arr =
[[150 150 128 150 150 150 150 149 107 106 108 150 149 128 106]
 [140 141 128 140 141 141 140 140 116 116 117 141 140 128 116]
 [126 126 128 126 126 126 126 126 130 130 130 126 126 128 130]
 [147 147 128 147 147 147 146 146 110 109 110 147 146 128 109]
 [126 126 128 126 126 126 126 126 129 129 129 126 126 128 130]
 [106 106 128 106 106 106 106 107 150 151 149 106 107 128 151]
 [106 105 128 106 105 105 106 106 150 150 149 105 106 128 150]
 [133 133 128 133 133 133 132 132 124 124 124 133 132 128 124]
 [138 138 128 138 138 138 138 137 118 118 118 138 138 128 118]
 [145 145 128 145 145 145 145 144 111 111 112 145 145 128 111]
 [112 111 128 112 111 112 112 112 145 145 144 112 112 128 145]]
Rows and columns are counted from 1.
row 1 col 1: 150
row 1 col 12: 150
row 10 col 3: 128
row 4 col 15: 109
row 10 col 15: 111
row 8 col 11: 124
row 7 col 7: 106
row 3 col 15: 130
row 7 col 11: 149
row 9 col 10: 118
row 8 col 7: 132
row 4 col 6: 147
row 10 col 2: 145
row 5 col 9: 129
row 9 col 8: 137
row 2 col 8: 140
row 2 col 2: 141
row 11 col 14: 128
row 11 col 13: 112
row 4 col 11: 110
row 2 col 11: 117
row 6 col 3: 128
row 9 col 1: 138
row 7 col 12: 105
row 9 col 15: 118
row 3 col 12: 126
row 1 col 15: 106
row 3 col 4: 126
row 9 col 3: 128
row 10 col 9: 111
row 11 col 6: 112
row 9 col 11: 118
row 7 col 15: 150
row 4 col 14: 128
row 11 col 15: 145
row 2 col 12: 141
row 6 col 11: 149

m =
[[138 125 134 113 128 112 151 131 133]
 [128 128 128 128 128 128 128 129 128]
 [103 134 115 117 140 117 132 117 135]
 [135 135 140 124 129 111 152 110 135]
 [109 129 116 129 133 133 114 128 128]
 [121 125 149 126 111 101 139 142 144]
 [117 140 147 140 119 109 134 110 141]
 [102 132 114 115 141 117 133 119 135]
 [121 135 115 115 145 123 142 106 128]
 [107 133 116 116 140 118 134 117 134]
 [133 137 134 148 125 140 117 111 123]
 [128 137 132 123 134 114 148 106 133]
 [140 135 139 124 130 115 151 109 132]
 [ 99 127 128 129 122 117 116 140 139]
 [132 129 103 121 149 150 123 116 113]]
Rows and columns are counted from 1.
row 1 col 1	138
row 12 col 7	148
row 15 col 2	129
row 5 col 9	128
row 2 col 5	128
row 10 col 5	140
row 3 col 3	115
row 13 col 8	109
row 7 col 7	134
row 12 col 9	133
row 1 col 2	125
row 11 col 9	123
row 9 col 7	142
row 6 col 6	101
row 11 col 4	148
row 8 col 1	102
row 15 col 7	123
row 9 col 4	115
row 12 col 2	137
row 11 col 1	133
row 1 col 9	133
row 14 col 6	117
row 8 col 6	117
row 9 col 8	106
row 10 col 6	118
row 15 col 6	150
row 1 col 3	134
row 3 col 6	117
row 8 col 8	119
row 2 col 8	129
row 5 col 4	129
row 7 col 3	147
row 12 col 5	134
row 2 col 2	128

a =
[[145 109 145 144 123 140 151 143 124 147 114 123 114 130 128 111]
 [133 149 147 144 134 118 147 125 146 131 127 131 119 122 119 118]
 [142 119 142 137 107 134 142 141 113 148 114 126 135 133 129 106]
 [117 110 111 124 109 136 125 108 126 113 147 143 129 129 140 115]
 [123 109 111 148 146 136 135 112 114 138 115 148 126 143 107 117]
 [129 144 134 110 137 115 123 147 123 135 133 146 109 121 128 106]
 [110 150 133 126 114 139 122 146 125 116 127 128 114 145 140 141]
 [139 124 121 128 122 120 133 132 106 129 138 136 115 133 136 140]
 [131 133 142 144 127 143 122 116 126 151 118 134 124 118 137 131]
 [132 114 132 112 149 109 136 116 141 138 123 111 114 143 107 148]
 [131 110 112 105 134 132 143 133 111 145 140 138 119 110 114 127]]
Rows and columns are counted from 1.
(1, 1): 145
(5, 12): 148
(1, 16): 111
(9, 14): 118
(8, 8): 132
(4, 9): 126
(1, 2): 109
(8, 4): 128
(2, 16): 118
(8, 1): 139
(7, 3): 133
(10, 16): 148
(7, 4): 126
(11, 14): 110
(1, 14): 130
(11, 3): 112
(6, 14): 121
(8, 12): 136
(2, 9): 146
(7, 15): 140
(3, 13): 135
(5, 4): 148
(8, 10): 129
(9, 9): 126
(2, 1): 133
(3, 6): 134
(4, 14): 129
(5, 10): 138
(11, 4): 105
(11, 11): 140
(3, 2): 119
(4, 4): 124
(2, 7): 147
(4, 7): 125
(6, 9): 123
